Below is a small trained network, with its code and all its weights. Each question gives an input and a target symbol and asks what happens when units are switched off, that is, made to give their printed mean instead of their output.

import numpy as np


def w(rows, s, z=0):
    codes = np.array(rows[::2]) - 128.0
    scale = np.full(codes.shape[1], s)
    scale[-1] = z or s
    return codes * scale


def norm(h):
    return h / np.sqrt((h * h).mean(-1, keepdims=True) + 1e-5)


def f(y):
    return y / 2 * (1 + np.tanh(0.7978845608 * (y + 0.044715 * y**3)))


def softmax(a):
    e = np.exp(a - a.max(-1, keepdims=True))
    return e / e.sum(-1, keepdims=True)


def log_softmax(a):
    a = a - a.max(-1, keepdims=True)
    return a - np.log(np.exp(a).sum(-1, keepdims=True))


def net(x, mask):
    ids = ['ΘΦαβζηξπστψ'.index(c) for c in x.split()]
    T = len(ids)
    res = E[ids] + P[:T]
    r = norm(res)
    for j in range(3):
        rows = slice(3 * j, 3 * j + 3)
        q, k, v = (r @ M[0][rows].T for M in (Q, K, V))
        z = softmax(np.where(np.tri(T) > 0, q @ k.T / 3**0.5, -1e9)) @ v
        o = O[0][rows]
        res = res + np.where(mask[j], z, o[:, -1]) @ o[:, :-1]
    y = f(norm(res) @ A[0][:, :-1].T + A[0][:, -1])
    res = res + np.where(mask[3:11], y, B[0][:, -1]) @ B[0][:, :-1]
    return log_softmax(norm(res)[-1] @ U[:, :-1].T + U[:, -1])


Q, K, V, O, A, B = {}, {}, {}, {}, {}, {}
E = w([
[137,107,192,174,92,138,109,220,152,89,113,76],'Θ',
[154,17,187,159,141,47,148,234,80,120,117,148],'Φ',
[189,107,141,45,171,43,217,213,165,51,172,184],'α',
[136,207,219,112,48,114,188,141,139,175,136,82],'β',
[158,91,209,57,159,186,197,172,76,233,171,117],'ζ',
[254,120,145,157,223,81,143,64,170,190,134,100],'η',
[90,117,104,131,81,82,54,163,172,188,223,144],'ξ',
[4,207,100,87,207,79,94,189,68,173,13,108],'π',
[202,112,82,181,157,126,191,199,93,155,149,151],'σ',
[89,51,142,114,92,110,215,100,170,111,90,240],'τ',
[99,76,119,180,217,212,211,138,131,110,206,117],'ψ',
],0.0094)
P = w([
[180,85,166,201,129,139,197,133,148,180,79,244],'0',
[139,110,186,180,162,109,172,127,159,126,121,217],'1',
[140,110,155,192,139,100,170,146,115,125,105,174],'2',
[142,90,136,181,157,97,192,149,115,158,107,182],'3',
[143,115,130,190,135,96,196,159,141,141,121,141],'4',
[144,129,141,174,125,94,193,142,140,145,102,143],'5',
[142,84,138,183,157,112,220,183,149,179,85,106],'6',
[194,107,118,192,131,110,194,144,153,156,109,100],'7',
[194,96,128,203,151,132,206,186,155,169,54,65],'8',
[190,85,119,222,157,122,212,217,106,192,60,31],'9',
[221,107,106,204,161,33,186,223,108,209,100,3],'10',
],0.0033)
Q[0] = w([
[78,114,71,161,111,118,141,103,141,70,78,180],'h1',
[146,148,84,86,51,161,99,27,127,128,145,91],'h1',
[54,133,84,151,123,129,121,177,83,75,112,154],'h1',
[169,19,152,191,86,127,242,189,190,195,221,173],'h2',
[182,141,159,158,141,44,179,202,251,230,161,98],'h2',
[86,170,86,3,109,176,33,126,74,47,95,133],'h2',
[169,131,116,137,162,141,65,145,113,114,216,75],'h3',
[179,81,188,96,176,105,238,167,179,141,132,105],'h3',
[133,132,117,192,118,84,146,167,70,218,83,67],'h3',
],0.0061)
K[0] = w([
[99,87,116,158,83,96,87,99,154,99,167,223],'h1',
[198,145,188,100,80,102,100,118,140,173,153,163],'h1',
[114,85,130,166,116,149,164,141,117,75,112,181],'h1',
[13,141,44,81,162,140,66,147,123,163,117,135],'h2',
[99,209,59,89,119,125,3,155,119,136,91,91],'h2',
[195,63,203,123,126,114,199,120,176,91,160,166],'h2',
[217,113,135,159,166,148,172,156,117,103,239,116],'h3',
[68,172,33,69,154,103,40,140,125,151,160,120],'h3',
[122,127,159,154,125,140,69,184,39,186,84,60],'h3',
],0.0067)
V[0] = w([
[157,213,187,44,98,70,79,82,126,228,134,144],'h1',
[90,161,147,120,184,118,164,82,116,157,5,101],'h1',
[198,74,152,128,4,146,118,26,150,113,224,176],'h1',
[78,171,106,108,192,122,141,158,124,137,53,113],'h2',
[42,170,94,137,122,96,11,142,174,211,210,201],'h2',
[198,170,148,89,159,158,202,80,40,21,3,80],'h2',
[137,93,134,115,144,102,148,100,40,43,175,27],'h3',
[56,187,140,80,238,98,58,161,90,126,83,80],'h3',
[195,86,107,126,89,137,104,125,110,91,221,22],'h3',
],0.0046)
O[0] = w([
[87,53,110,151,161,120,193,170,89,76,55,112,25],'h1',
[41,111,114,100,104,94,97,61,109,51,90,101,121],'h1',
[154,129,240,165,227,105,173,185,118,156,198,188,98],'h1',
[139,150,108,159,88,88,89,117,67,188,111,203,135],'h2',
[159,136,80,190,151,74,215,219,167,190,121,55,191],'h2',
[132,188,215,112,91,144,135,31,2,63,112,230,2],'h2',
[111,64,173,150,211,171,196,143,105,71,114,194,79],'h3',
[168,181,155,168,160,141,70,176,117,155,123,175,98],'h3',
[85,158,196,136,202,110,186,136,189,122,117,140,80],'h3',
],0.0054,0.0074)
A[0] = w([
[157,121,136,96,133,1,77,188,106,157,122,181,151],'n1',
[113,142,148,61,147,139,142,110,153,45,148,189,106],'n2',
[32,154,137,143,99,146,202,83,88,58,94,57,1],'n3',
[103,75,108,137,102,75,95,128,93,110,26,194,94],'n4',
[164,169,37,169,105,124,84,153,190,206,138,145,180],'n5',
[89,168,121,69,210,145,68,132,119,135,100,115,111],'n6',
[153,86,92,164,144,149,117,101,132,126,218,151,113],'n7',
[94,161,95,169,112,81,134,111,67,97,40,99,121],'n8',
],0.0063,0.0042)
B[0] = w([
[113,137,121,204,124,151,124,185,96,155,57,214,184],'n1',
[190,128,45,101,121,163,170,168,106,80,109,73,147],'n2',
[114,179,169,214,121,119,254,159,96,92,85,131,121],'n3',
[76,89,126,127,98,156,83,172,198,173,75,120,144],'n4',
[146,138,147,107,119,14,144,185,44,151,169,64,254],'n5',
[174,131,95,139,89,145,165,18,66,161,138,187,119],'n6',
[58,187,123,155,121,137,126,78,163,125,112,152,176],'n7',
[88,64,64,92,150,139,151,176,163,105,54,147,134],'n8',
],0.0062,0.0081)
U = w([
[100,58,78,152,181,74,160,207,201,162,132,21,142],'Θ',
[24,183,204,155,97,77,236,134,110,82,75,91,106],'Φ',
[142,142,246,123,77,108,21,140,145,54,165,56,93],'α',
[51,189,88,201,170,212,125,97,163,112,202,160,210],'β',
[156,243,135,151,98,25,124,89,28,187,224,161,42],'ζ',
[162,89,171,160,237,15,109,26,135,80,91,127,178],'η',
[65,109,200,208,182,113,99,185,152,193,70,252,148],'ξ',
[97,161,80,119,136,135,72,118,79,108,83,85,127],'π',
[26,98,51,31,49,78,85,69,186,137,42,141,181],'σ',
[211,130,37,98,161,142,139,177,78,4,136,147,165],'τ',
[94,36,208,16,189,152,161,145,46,191,180,110,2],'ψ',
],0.0042,0.0021)

Each question gives the input, a string of symbols that net reads in full, and the target symbol t.
The units are the heads (3 rows each of Q, K, V and O) and the neurons (one row each of A and B). Each row of codes is followed by its name. A weight is (code - 128) times the scale printed after its matrix; where a second scale follows, it is the last column's (O, A, B and U).
mask holds one flag per unit, heads first, then neurons. A switched-off unit (its flag False) gives its mean, the last column of its rows in O or B, instead of its output. The means were averaged over made-up inputs and are rounded, as every weight is.
A unit's drop is (log p(t) with every unit on - log p(t) with that unit switched off) / (log p(t) with every unit on - log p(t) with every unit switched off).
The circuit of an input: a set's keep is (log p(t) with only the set's units on - log p(t) with every unit switched off) / (log p(t) with every unit on - log p(t) with every unit switched off). Starting from all 11 units, units are removed one at a time, each time the one whose removal leaves the highest keep (on an exact tie, the one counted first), for as long as the keep stays at least 0.8.
units of the circuit, in order: the units of the circuit, biggest drop first
unit that matters most: the unit with the biggest drop
heads that matter: for each layer, one digit per head in row order, 1 if its drop is at least 0.15 and else 0, layers parted by /
drop when u is switched off: that unit's drop, to one decimal
input ψ τ π Θ α Θ ψ ζ, target ζ: heads that matter	011
input ψ σ ψ ζ α σ α ψ σ τ τ, target σ: units of the circuit, in order	(h2 n5)
input α Φ β, target Φ: units of the circuit, in order	(h1 h2 n3)
input π ψ ψ α Φ ψ τ τ, target ζ: unit that matters most	h3
input Θ α η Φ τ Θ σ, target ζ: units of the circuit, in order	(h2 n7)
input η ξ σ π τ Θ ψ ψ ζ ξ, target ζ: heads that matter	010
input Θ τ Φ β τ τ Θ, target α: heads that matter	010
input ψ τ ζ τ ψ ψ σ π τ, target ξ: units of the circuit, in order	(h2 n1 n4)
input β ψ ξ ψ ξ Θ ψ π, target ζ: units of the circuit, in order	(n6 h2)
input τ τ ψ α σ ψ α η β Φ, target ξ: units of the circuit, in order	(h2 n1 n5)
input Θ Φ ξ π α, target σ: heads that matter	110
input ψ ψ ζ, target ψ: units of the circuit, in order	(h2 h3)
input π ζ Φ, target σ: heads that matter	100
input σ σ ζ η, target η: heads that matter	110
input ζ α τ σ ζ τ α ψ τ π τ, target ξ: heads that matter	010
input Θ β ψ Φ ψ ψ σ ψ, target β: heads that matter	011
input ψ ψ Θ Θ β, target Φ: heads that matter	111
input ψ β π ψ σ, target ζ: units of the circuit, in order	(h2)
input ψ π Θ Φ ψ, target ζ: drop when h2 is switched off	0.3
input β Θ η σ Θ β α, target τ: drop when h3 is switched off	0.0
input ψ Φ β ψ σ π ξ τ ψ α α, target ζ: drop when h2 is switched off	0.3
input ζ ψ τ π ψ Θ Θ α, target ζ: drop when h2 is switched off	0.2
